Below is a small trained network, with its code and all its weights. Each question gives an input and a class and asks what happens when units are switched off, that is, made to give their printed mean instead of their output.

import numpy as np


def w(rows, s, z=0):
    codes = np.array(rows[::2]) - 128.0
    scale = np.full(codes.shape[1], s)
    scale[-1] = z or s
    return codes * scale


def norm(h):
    return h / np.sqrt((h * h).mean(-1, keepdims=True) + 1e-5)


def f(y):
    return np.maximum(y, 0)


def log_softmax(a):
    a = a - a.max(-1, keepdims=True)
    return a - np.log(np.exp(a).sum(-1, keepdims=True))


def net(x, mask):
    res = np.array(x, float).reshape(1, 6) / 4 @ E
    u = 0
    for l in range(4):
        y = f(norm(res) @ A[l][:, :-1].T + A[l][:, -1])
        res = res + np.where(mask[u : u + 9], y, B[l][:, -1]) @ B[l][:, :-1]
        u += 9
    return log_softmax(norm(res)[-1] @ U[:, :-1].T + U[:, -1])


A, B = {}, {}
E = w([
[67,101,113,88,93,16,56,118,159,131],'x0',
[197,179,228,140,123,66,64,96,97,83],'x1',
[91,71,117,195,168,142,118,101,101,137],'x2',
[49,191,184,140,75,170,1,134,97,152],'x3',
[158,130,112,113,129,130,106,164,37,150],'x4',
[139,131,131,119,183,109,90,174,171,130],'x5',
],0.0035)
A[0] = w([
[118,85,118,176,149,143,131,161,38,149,101],'0.n0',
[98,165,107,52,9,126,165,107,223,119,137],'0.n1',
[63,104,166,204,132,221,118,113,179,171,126],'0.n2',
[192,164,153,169,105,161,171,91,48,63,31],'0.n3',
[34,126,125,182,157,163,84,172,112,207,2],'0.n4',
[151,100,58,132,191,123,215,141,204,123,138],'0.n5',
[81,93,110,167,172,254,135,92,144,160,78],'0.n6',
[160,90,122,178,125,12,140,53,181,113,107],'0.n7',
[140,102,62,128,176,124,225,132,176,125,141],'0.n8',
],0.0044,0.0023)
B[0] = w([
[130,115,95,117,65,178,165,126,151,138,179],'0.n0',
[199,172,1,142,41,36,205,179,125,57,218],'0.n1',
[126,216,126,159,87,121,47,106,80,55,201],'0.n2',
[196,118,176,136,171,128,143,93,44,179,197],'0.n3',
[163,145,81,108,135,121,97,114,7,88,171],'0.n4',
[142,59,141,62,185,122,128,96,137,223,254],'0.n5',
[108,185,98,166,70,149,75,194,131,93,204],'0.n6',
[123,99,97,89,96,99,185,131,174,77,227],'0.n7',
[111,75,200,125,159,146,196,91,139,191,247],'0.n8',
],0.0052,0.0038)
A[1] = w([
[128,133,88,123,41,69,147,143,190,85,97],'1.n0',
[156,110,208,98,159,2,127,84,249,68,143],'1.n1',
[159,77,137,113,179,147,201,82,96,172,123],'1.n2',
[98,199,117,131,65,21,129,129,173,92,3],'1.n3',
[170,107,192,186,159,3,138,53,178,54,134],'1.n4',
[147,90,167,159,166,22,134,108,162,11,107],'1.n5',
[64,207,176,161,136,133,48,134,178,131,105],'1.n6',
[32,150,134,144,95,101,66,70,61,80,44],'1.n7',
[154,191,204,124,227,99,53,152,156,53,89],'1.n8',
],0.0038,0.0029)
B[1] = w([
[136,112,77,131,61,120,100,158,78,136,211],'1.n0',
[97,101,24,89,104,239,136,127,203,126,255],'1.n1',
[189,138,169,91,123,119,121,121,121,107,240],'1.n2',
[181,248,114,181,67,105,51,216,84,54,192],'1.n3',
[64,142,40,108,99,171,174,94,193,86,234],'1.n4',
[81,196,24,103,58,196,99,113,168,107,207],'1.n5',
[134,131,145,125,180,116,253,152,92,145,182],'1.n6',
[131,46,105,89,177,124,68,146,71,183,191],'1.n7',
[90,185,178,191,151,190,164,185,185,147,191],'1.n8',
],0.0043,0.0038)
A[2] = w([
[119,169,123,174,158,210,141,146,93,130,117],'2.n0',
[9,110,70,189,140,121,120,64,169,150,3],'2.n1',
[138,101,82,101,144,177,138,98,196,105,90],'2.n2',
[147,221,163,182,190,181,140,102,203,124,6],'2.n3',
[32,77,61,108,173,167,104,145,148,180,99],'2.n4',
[85,109,52,207,73,187,130,35,120,126,130],'2.n5',
[150,187,255,149,144,112,67,150,132,148,112],'2.n6',
[86,199,81,98,60,109,120,117,156,43,92],'2.n7',
[25,173,90,139,91,25,97,140,170,95,28],'2.n8',
],0.0043,0.0018)
B[2] = w([
[143,133,194,150,147,108,126,145,196,129,191],'2.n0',
[150,151,151,128,123,54,57,176,14,61,154],'2.n1',
[92,134,139,126,122,66,105,153,142,115,201],'2.n2',
[52,114,165,114,167,114,1,218,101,98,163],'2.n3',
[75,76,181,100,146,42,90,100,136,158,182],'2.n4',
[71,173,183,87,176,109,69,208,124,100,209],'2.n5',
[70,86,161,158,201,178,203,147,222,134,194],'2.n6',
[202,190,45,205,43,179,83,191,83,127,254],'2.n7',
[224,187,108,238,97,244,136,208,77,80,203],'2.n8',
],0.0047,0.0041)
A[3] = w([
[122,159,229,169,162,162,119,74,157,129,19],'3.n0',
[74,220,142,135,183,241,103,184,138,107,63],'3.n1',
[157,81,65,36,102,58,118,68,216,90,93],'3.n2',
[22,112,170,171,134,223,180,141,102,142,53],'3.n3',
[103,115,190,143,131,181,59,154,106,195,241],'3.n4',
[212,130,177,165,179,78,225,39,83,173,20],'3.n5',
[116,123,101,61,173,118,122,79,255,117,5],'3.n6',
[83,201,54,172,94,168,137,106,120,16,85],'3.n7',
[106,33,81,59,130,123,182,123,234,131,27],'3.n8',
],0.0044,0.0021)
B[3] = w([
[82,101,148,109,216,86,191,126,166,97,174],'3.n0',
[170,152,138,185,116,115,171,142,216,93,247],'3.n1',
[49,102,103,189,99,143,132,105,194,155,208],'3.n2',
[110,141,153,177,171,45,142,159,246,72,176],'3.n3',
[111,123,169,97,149,45,177,111,161,95,233],'3.n4',
[173,186,108,83,68,187,104,59,75,129,200],'3.n5',
[3,50,59,112,116,72,166,110,183,180,169],'3.n6',
[192,130,75,179,85,210,92,133,141,131,253],'3.n7',
[84,76,84,105,122,122,111,73,238,216,218],'3.n8',
],0.0057,0.0043)
U = w([
[244,150,183,42,165,208,224,34,16,183,113],'0',
[47,2,41,34,137,100,203,56,244,247,152],'1',
[67,170,248,191,238,85,157,186,196,62,121],'2',
[22,75,124,41,185,22,20,124,1,116,1],'3',
[117,227,16,195,20,192,49,199,127,31,203],'4',
],0.0078,0.0037)

Each question gives the input, the list of numbers given to net, and the class t.
The units are the neurons (one row each of A and B). Each row of codes is followed by its name. A weight is (code - 128) times the scale printed after its matrix; where a second scale follows, it is the last column's (A, B and U).
mask holds one flag per neuron, layer by layer. A switched-off neuron (its flag False) gives its mean, the last column of its row in B, instead of its output. The means were averaged over made-up inputs and are rounded, as every weight is.
A unit's drop is (log p(t) with every unit on - log p(t) with that unit switched off) / (log p(t) with every unit on - log p(t) with every unit switched off).
The circuit of an input: a set's keep is (log p(t) with only the set's units on - log p(t) with every unit switched off) / (log p(t) with every unit on - log p(t) with every unit switched off). Starting from the 12 units with the biggest drops (on a tie, the unit counted first), units are removed one at a time, each time the one whose removal leaves the highest keep (on an exact tie, the one counted first), for as long as the keep stays at least 0.8.
circuit, biggest first: the units of the circuit, biggest drop first
k most important neurons: the k neurons with the biggest drops, biggest first
top k neurons in layer l: the k neurons of layer l with the biggest drops, biggest first
drop of u: that unit's drop, to one decimal
input [-8,3,2,-3,-4,-7], class 0: circuit, biggest first => [0.n3]
input [-6,-6,-2,3,5,7], class 2: 3 most important neurons => [0.n1, 2.n7, 1.n3]
input [-4,-8,1,1,6,8], class 2: 2 most important neurons => [0.n6, 0.n2]
input [-4,0,2,-8,3,1], class 0: top 2 neurons in layer 2 => [2.n6, 2.n4]
input [7,-7,1,-1,-5,-2], class 4: 2 most important neurons => [0.n1, 2.n8]
input [-3,0,7,-4,8,7], class 0: 3 most important neurons => [1.n1, 1.n2, 1.n4]
input [7,-1,6,7,0,4], class 3: 3 most important neurons => [1.n7, 0.n4, 0.n1]
input [6,2,-4,7,5,4], class 2: top 2 neurons in layer 1 => [1.n4, 1.n5]
input [4,-1,0,-3,8,-2], class 1: 2 most important neurons => [2.n7, 2.n8]
input [-7,-8,-8,1,-1,1], class 1: 4 most important neurons => [0.n5, 0.n8, 2.n7, 1.n3]
input [-4,6,-4,-7,1,-1], class 1: top 3 neurons in layer 1 => [1.n4, 1.n1, 1.n3]
input [5,5,4,4,6,3], class 2: top 2 neurons in layer 0 => [0.n1, 0.n5]
input [-3,-3,-8,-2,-6,-4], class 1: 2 most important neurons => [0.n5, 0.n8]
input [3,-5,-1,-2,-7,-6], class 4: circuit, biggest first => [0.n1]
input [-3,6,2,0,-2,-5], class 0: top 3 neurons in layer 0 => [0.n3, 0.n6, 0.n2]
input [-8,1,-8,-6,-2,0], class 0: top 2 neurons in layer 0 => [0.n3, 0.n7]
input [-6,-1,0,0,8,1], class 0: drop of 0.n3 => 0.4
input [-8,2,-1,-6,-5,-7], class 0: drop of 0.n3 => 0.1
input [-4,8,3,5,-1,1], class 2: drop of 0.n6 => 0.0
input [2,4,2,7,-3,8], class 2: top neuron in layer 0 => [0.n1]
